Here is a tiny trained network, its code and every weight. The questions are about switching its units off for an input and a target symbol, where a switched-off unit gives its printed mean instead of its output.

import numpy as np


def w(rows, s, z=0):
    codes = np.array(rows[::2]) - 128.0
    scale = np.full(codes.shape[1], s)
    scale[-1] = z or s
    return codes * scale


def norm(h):
    return h / np.sqrt((h * h).mean(-1, keepdims=True) + 1e-5)


def f(y):
    return np.maximum(y, 0)


def softmax(a):
    e = np.exp(a - a.max(-1, keepdims=True))
    return e / e.sum(-1, keepdims=True)


def log_softmax(a):
    a = a - a.max(-1, keepdims=True)
    return a - np.log(np.exp(a).sum(-1, keepdims=True))


def net(x, mask):
    ids = ['ΔΞΠΦΨγεζηλμτω'.index(c) for c in x.split()]
    T = len(ids)
    res = E[ids] + P[:T]
    u = 0
    for l in range(2):
        r = norm(res)
        for j in range(3):
            rows = slice(2 * j, 2 * j + 2)
            q, k, v = (r @ M[l][rows].T for M in (Q, K, V))
            z = softmax(np.where(np.tri(T) > 0, q @ k.T / 2**0.5, -1e9)) @ v
            o = O[l][rows]
            res = res + np.where(mask[u + j], z, o[:, -1]) @ o[:, :-1]
        u += 3
        y = f(norm(res) @ A[l][:, :-1].T + A[l][:, -1])
        res = res + np.where(mask[u : u + 8], y, B[l][:, -1]) @ B[l][:, :-1]
        u += 8
    return log_softmax(norm(res)[-1] @ U[:, :-1].T + U[:, -1])


Q, K, V, O, A, B = {}, {}, {}, {}, {}, {}
E = w([
[140,108,106],'Δ',
[138,69,140],'Ξ',
[139,104,190],'Π',
[127,109,98],'Φ',
[150,200,40],'Ψ',
[151,60,144],'γ',
[139,110,106],'ε',
[135,109,106],'ζ',
[110,85,180],'η',
[59,110,72],'λ',
[150,78,215],'μ',
[228,158,189],'τ',
[89,234,253],'ω',
],0.0066)
P = w([
[120,249,203],'0',
[145,37,138],'1',
[170,41,131],'2',
[157,36,137],'3',
[163,61,130],'4',
[168,53,124],'5',
[163,56,124],'6',
[162,69,124],'7',
[164,77,117],'8',
[168,87,118],'9',
[162,86,115],'10',
[157,77,122],'11',
],0.0018)
Q[0] = w([
[122,119,133],'L0H0',
[100,114,99],'L0H0',
[191,192,221],'L0H1',
[161,92,101],'L0H1',
[128,97,2],'L0H2',
[96,97,95],'L0H2',
],0.0081)
K[0] = w([
[135,147,110],'L0H0',
[105,172,70],'L0H0',
[20,254,217],'L0H1',
[162,81,147],'L0H1',
[85,223,110],'L0H2',
[96,170,82],'L0H2',
],0.0069)
V[0] = w([
[120,43,30],'L0H0',
[145,40,109],'L0H0',
[233,90,104],'L0H1',
[252,44,73],'L0H1',
[15,115,19],'L0H2',
[181,116,124],'L0H2',
],0.0026)
O[0] = w([
[87,113,177,119],'L0H0',
[95,87,134,181],'L0H0',
[140,172,105,196],'L0H1',
[143,214,100,217],'L0H1',
[179,158,253,8],'L0H2',
[97,85,102,166],'L0H2',
],0.0034,0.0016)
A[0] = w([
[149,161,80,52],'L0N0',
[125,152,201,137],'L0N1',
[147,202,158,17],'L0N2',
[136,132,130,76],'L0N3',
[109,175,69,172],'L0N4',
[122,53,174,91],'L0N5',
[91,65,85,85],'L0N6',
[4,254,126,251],'L0N7',
],0.0039,0.0014)
B[0] = w([
[147,86,130,175],'L0N0',
[48,160,81,209],'L0N1',
[151,186,106,148],'L0N2',
[143,135,130,128],'L0N3',
[180,29,115,217],'L0N4',
[138,157,43,253],'L0N5',
[255,198,72,212],'L0N6',
[12,91,200,233],'L0N7',
],0.0027,0.0015)
Q[1] = w([
[140,55,166],'L1H0',
[101,208,98],'L1H0',
[255,62,43],'L1H1',
[118,212,27],'L1H1',
[168,66,42],'L1H2',
[134,98,108],'L1H2',
],0.0074)
K[1] = w([
[173,190,156],'L1H0',
[87,41,109],'L1H0',
[154,255,184],'L1H1',
[58,195,21],'L1H1',
[87,144,194],'L1H2',
[117,154,145],'L1H2',
],0.0071)
V[1] = w([
[119,96,111],'L1H0',
[226,112,229],'L1H0',
[28,101,135],'L1H1',
[118,254,115],'L1H1',
[96,94,8],'L1H2',
[217,109,166],'L1H2',
],0.0038)
O[1] = w([
[113,119,133,146],'L1H0',
[140,190,200,248],'L1H0',
[2,93,148,25],'L1H1',
[104,216,124,58],'L1H1',
[119,130,21,105],'L1H2',
[56,113,181,232],'L1H2',
],0.0051,0.0012)
A[1] = w([
[148,142,184,130],'L1N0',
[143,69,92,134],'L1N1',
[193,85,197,40],'L1N2',
[2,81,77,3],'L1N3',
[58,197,103,208],'L1N4',
[93,66,169,95],'L1N5',
[144,194,101,127],'L1N6',
[196,185,102,103],'L1N7',
],0.0054,0.0031)
B[1] = w([
[154,135,177,216],'L1N0',
[134,99,200,252],'L1N1',
[176,152,182,254],'L1N2',
[56,1,113,150],'L1N3',
[76,173,179,211],'L1N4',
[137,114,74,211],'L1N5',
[84,150,132,193],'L1N6',
[65,108,129,253],'L1N7',
],0.0051,0.0019)
U = w([
[24,184,220,198],'Δ',
[68,250,56,250],'Ξ',
[133,103,90,54],'Π',
[128,62,188,65],'Φ',
[228,208,182,191],'Ψ',
[173,156,55,145],'γ',
[7,42,123,183],'ε',
[131,111,80,59],'ζ',
[142,110,69,4],'η',
[142,111,97,64],'λ',
[157,90,107,22],'μ',
[165,114,176,128],'τ',
[136,88,105,71],'ω',
],0.014,0.0038)

Each question gives the input, a string of symbols that net reads in full, and the target symbol t.
The units are the heads (2 rows each of Q, K, V and O) and the neurons (one row each of A and B). Each row of codes is followed by its name. A weight is (code - 128) times the scale printed after its matrix; where a second scale follows, it is the last column's (O, A, B and U).
mask holds one flag per unit, layer by layer, with each layer's heads first. A switched-off unit (its flag False) gives its mean, the last column of its rows in O or B, instead of its output. The means were averaged over made-up inputs and are rounded, as every weight is.
A unit's drop is (log p(t) with every unit on - log p(t) with that unit switched off) / (log p(t) with every unit on - log p(t) with every unit switched off).
The circuit of an input: a set's keep is (log p(t) with only the set's units on - log p(t) with every unit switched off) / (log p(t) with every unit on - log p(t) with every unit switched off). Starting from the 12 units with the biggest drops (on a tie, the unit counted first), units are removed one at a time, each time the one whose removal leaves the highest keep (on an exact tie, the one counted first), for as long as the keep stays at least 0.8.
circuit, biggest first: the units of the circuit, biggest drop first
top k neurons: the k neurons with the biggest drops, biggest first
k most important neurons of layer l: the k neurons of layer l with the biggest drops, biggest first
which heads matter: for each layer, one digit per head in row order, 1 if its drop is at least 0.15 and else 0, layers parted by /
input Φ ω Ψ Ψ ω γ τ Π Ψ Ψ Δ, target Δ: circuit, biggest first => [L1H1, L1N7, L1H2]
input Φ Ψ Φ, target Δ: circuit, biggest first => [L0H2, L1H1, L1N7]
input τ λ γ Φ Δ Ξ μ μ τ η τ Π, target Ψ: which heads matter => 000 / 100
input Ψ Ξ λ Ψ Φ, target Ξ: which heads matter => 001 / 010
input λ ε Ξ Φ, target Ψ: circuit, biggest first => [L0H2, L0H1]
input τ τ Φ, target γ: which heads matter => 001 / 010
input τ Δ Π Ψ Φ, target γ: which heads matter => 000 / 010
input ω Ψ ω Δ τ Ψ τ Ξ η ζ, target ε: 4 most important neurons of layer 0 => [L0N4, L0N7, L0N5, L0N0]
input ω Ψ Ψ Δ ε η Ξ Ψ Ψ ω μ Δ, target ε: 2 most important neurons of layer 1 => [L1N7, L1N2]
input Ψ μ Π μ η ω μ ω ω Π μ Δ, target Ξ: circuit, biggest first => [L1H1]
input ω γ Ξ ε, target ε: 4 most important neurons of layer 1 => [L1N2, L1N0, L1N4, L1N7]
input μ τ Π Ψ Π τ λ ε τ Ξ, target Ψ: circuit, biggest first => [L1H0, L1H1, L1N2]
input Φ γ τ Ξ Ψ ζ, target Δ: which heads matter => 101 / 010
input λ τ ω Π η τ Π ε, target Ψ: which heads matter => 001 / 101
input ω μ τ Φ μ ζ, target ε: circuit, biggest first => [L1H1, L0H2, L1N2, L1H2]
input Ξ τ Δ γ Φ Δ τ μ, target Ψ: which heads matter => 010 / 100
input λ γ τ ζ, target Ψ: which heads matter => 001 / 000
input Φ Φ Φ Φ Π ω ε μ τ Δ ε, target Δ: top 3 neurons => [L0N2, L1N7, L0N1]
input τ τ Φ τ ζ μ, target Ψ: which heads matter => 000 / 110
input Φ Ψ ε μ Φ τ Ξ, target Ψ: which heads matter => 001 / 000
input τ γ Ξ ω Π Δ, target γ: top 3 neurons => [L0N6, L1N2, L0N7]
input Ψ Ξ Ψ τ τ γ, target Ψ: which heads matter => 000 / 010
input λ ζ τ Π τ ε, target Ψ: which heads matter => 001 / 000
input λ λ Ψ γ Ψ Δ ω Π Π μ Φ Δ, target Ψ: which heads matter => 001 / 001
input τ Δ ω μ Ξ τ γ Δ, target γ: 2 most important neurons of layer 0 => [L0N7, L0N6]
